Here is a tiny trained network, its code and every weight. The questions are about switching its units off for an input and a target symbol, where a switched-off unit gives its printed mean instead of its output.

import numpy as np


def w(rows, s, z=0):
    codes = np.array(rows[::2]) - 128.0
    scale = np.full(codes.shape[1], s)
    scale[-1] = z or s
    return codes * scale


def f(y):
    return np.maximum(y, 0)


def softmax(a):
    e = np.exp(a - a.max(-1, keepdims=True))
    return e / e.sum(-1, keepdims=True)


def log_softmax(a):
    a = a - a.max(-1, keepdims=True)
    return a - np.log(np.exp(a).sum(-1, keepdims=True))


def net(x, mask):
    ids = ['ΔΘΠΣΨΩαβγζηλμτφ'.index(c) for c in x.split()]
    T = len(ids)
    res = E[ids] + P[:T]
    r = res
    for j in range(2):
        rows = slice(2 * j, 2 * j + 2)
        q, k, v = (r @ M[0][rows].T for M in (Q, K, V))
        z = softmax(np.where(np.tri(T) > 0, q @ k.T / 2**0.5, -1e9)) @ v
        o = O[0][rows]
        res = res + np.where(mask[j], z, o[:, -1]) @ o[:, :-1]
    y = f(res @ A[0][:, :-1].T + A[0][:, -1])
    res = res + np.where(mask[2:18], y, B[0][:, -1]) @ B[0][:, :-1]
    return log_softmax(res[-1] @ U[:, :-1].T + U[:, -1])


Q, K, V, O, A, B = {}, {}, {}, {}, {}, {}
E = w([
[151,90,145,73],'Δ',
[59,156,94,143],'Θ',
[113,206,221,55],'Π',
[116,165,128,96],'Σ',
[194,198,112,106],'Ψ',
[107,97,114,163],'Ω',
[96,161,39,195],'α',
[165,167,155,116],'β',
[50,150,92,130],'γ',
[140,106,129,186],'ζ',
[59,124,167,90],'η',
[163,161,80,167],'λ',
[167,163,172,139],'μ',
[116,201,30,117],'τ',
[135,4,98,120],'φ',
],0.021)
P = w([
[132,90,170,206],'0',
[123,205,74,73],'1',
[107,227,146,153],'2',
[176,1,105,105],'3',
[110,215,92,96],'4',
[117,204,146,149],'5',
[165,6,112,115],'6',
],0.011)
Q[0] = w([
[105,158,60,44],'h0',
[82,139,227,254],'h0',
[179,37,245,179],'h1',
[11,162,175,195],'h1',
],0.0054)
K[0] = w([
[114,61,180,174],'h0',
[176,42,111,45],'h0',
[89,136,59,2],'h1',
[32,144,115,108],'h1',
],0.007)
V[0] = w([
[184,87,154,171],'h0',
[160,227,141,81],'h0',
[197,254,75,226],'h1',
[33,251,106,144],'h1',
],0.0084)
O[0] = w([
[52,249,255,212,106],'h0',
[241,118,237,99,153],'h0',
[221,156,6,137,254],'h1',
[111,27,94,13,205],'h1',
],0.005,0.0064)
A[0] = w([
[109,191,110,106,146],'n0',
[211,235,174,65,193],'n1',
[163,171,88,157,232],'n2',
[140,67,123,212,189],'n3',
[136,65,110,204,85],'n4',
[187,32,151,133,237],'n5',
[161,89,121,40,96],'n6',
[164,58,149,149,55],'n7',
[182,135,243,94,37],'n8',
[114,198,160,72,223],'n9',
[66,142,137,51,217],'n10',
[100,165,137,147,253],'n11',
[109,164,122,84,106],'n12',
[127,67,86,69,70],'n13',
[41,161,130,9,150],'n14',
[15,71,118,122,151],'n15',
],0.011,0.0029)
B[0] = w([
[69,105,255,150,195],'n0',
[80,83,65,218,255],'n1',
[173,84,206,61,242],'n2',
[109,157,122,54,181],'n3',
[123,254,87,102,174],'n4',
[137,203,170,202,200],'n5',
[111,142,141,117,204],'n6',
[48,151,232,163,156],'n7',
[145,85,126,53,173],'n8',
[91,148,139,65,198],'n9',
[150,149,82,189,191],'n10',
[146,75,205,113,170],'n11',
[203,176,122,93,169],'n12',
[63,100,116,127,201],'n13',
[192,104,107,169,215],'n14',
[140,72,145,138,183],'n15',
],0.0068,0.01)
U = w([
[133,141,217,31,168],'Δ',
[83,99,67,135,113],'Θ',
[175,72,162,9,161],'Π',
[141,151,100,155,96],'Σ',
[246,112,101,191,192],'Ψ',
[62,176,118,159,233],'Ω',
[122,215,19,90,208],'α',
[191,115,159,157,90],'β',
[93,75,71,150,51],'γ',
[142,254,132,179,156],'ζ',
[125,25,144,155,60],'η',
[229,246,132,79,162],'λ',
[200,134,174,136,159],'μ',
[167,72,96,34,40],'τ',
[56,162,162,188,1],'φ',
],0.0095,0.0036)

Each question gives the input, a string of symbols that net reads in full, and the target symbol t.
The units are the heads (2 rows each of Q, K, V and O) and the neurons (one row each of A and B). Each row of codes is followed by its name. A weight is (code - 128) times the scale printed after its matrix; where a second scale follows, it is the last column's (O, A, B and U).
mask holds one flag per unit, heads first, then neurons. A switched-off unit (its flag False) gives its mean, the last column of its rows in O or B, instead of its output. The means were averaged over made-up inputs and are rounded, as every weight is.
A unit's drop is (log p(t) with every unit on - log p(t) with that unit switched off) / (log p(t) with every unit on - log p(t) with every unit switched off).
The circuit of an input: a set's keep is (log p(t) with only the set's units on - log p(t) with every unit switched off) / (log p(t) with every unit on - log p(t) with every unit switched off). Starting from the 12 units with the biggest drops (on a tie, the unit counted first), units are removed one at a time, each time the one whose removal leaves the highest keep (on an exact tie, the one counted first), for as long as the keep stays at least 0.8.
units of the circuit, in order: the units of the circuit, biggest drop first
k most important neurons: the k neurons with the biggest drops, biggest first
which heads matter: for each layer, one digit per head in row order, 1 if its drop is at least 0.15 and else 0, layers parted by /
drop when u is switched off: that unit's drop, to one decimal
input Ψ Ψ η, target Π: units of the circuit, in order : h1, h0
input Δ τ Ψ φ, target φ: 4 most important neurons : n5, n7, n13, n2
input Π α λ λ, target λ: which heads matter : 00
input Ψ α β Ψ, target Ψ: which heads matter : 01
input φ Ψ μ α, target α: units of the circuit, in order : n4, n3
input Ψ γ γ Ψ, target Ψ: units of the circuit, in order : h1, n1
input Ψ Ω λ, target Ψ: units of the circuit, in order : h1, n9, n4
input Π φ Ω Ψ τ ζ Δ, target Δ: which heads matter : 00
input α Σ α Θ λ Ψ τ, target τ: most important neuron : n2
input η φ α λ, target λ: 2 most important neurons : n1, n4
input Θ τ α τ, target τ: drop when n11 is switched off : -0.1
input η ζ φ ζ, target ζ: drop when n4 is switched off : 0.2
input γ ζ τ Δ, target Δ: drop when h1 is switched off : 0.2
input α η α η, target η: drop when h1 is switched off : 0.4
input Π Ψ β ζ, target ζ: most important neuron : n5
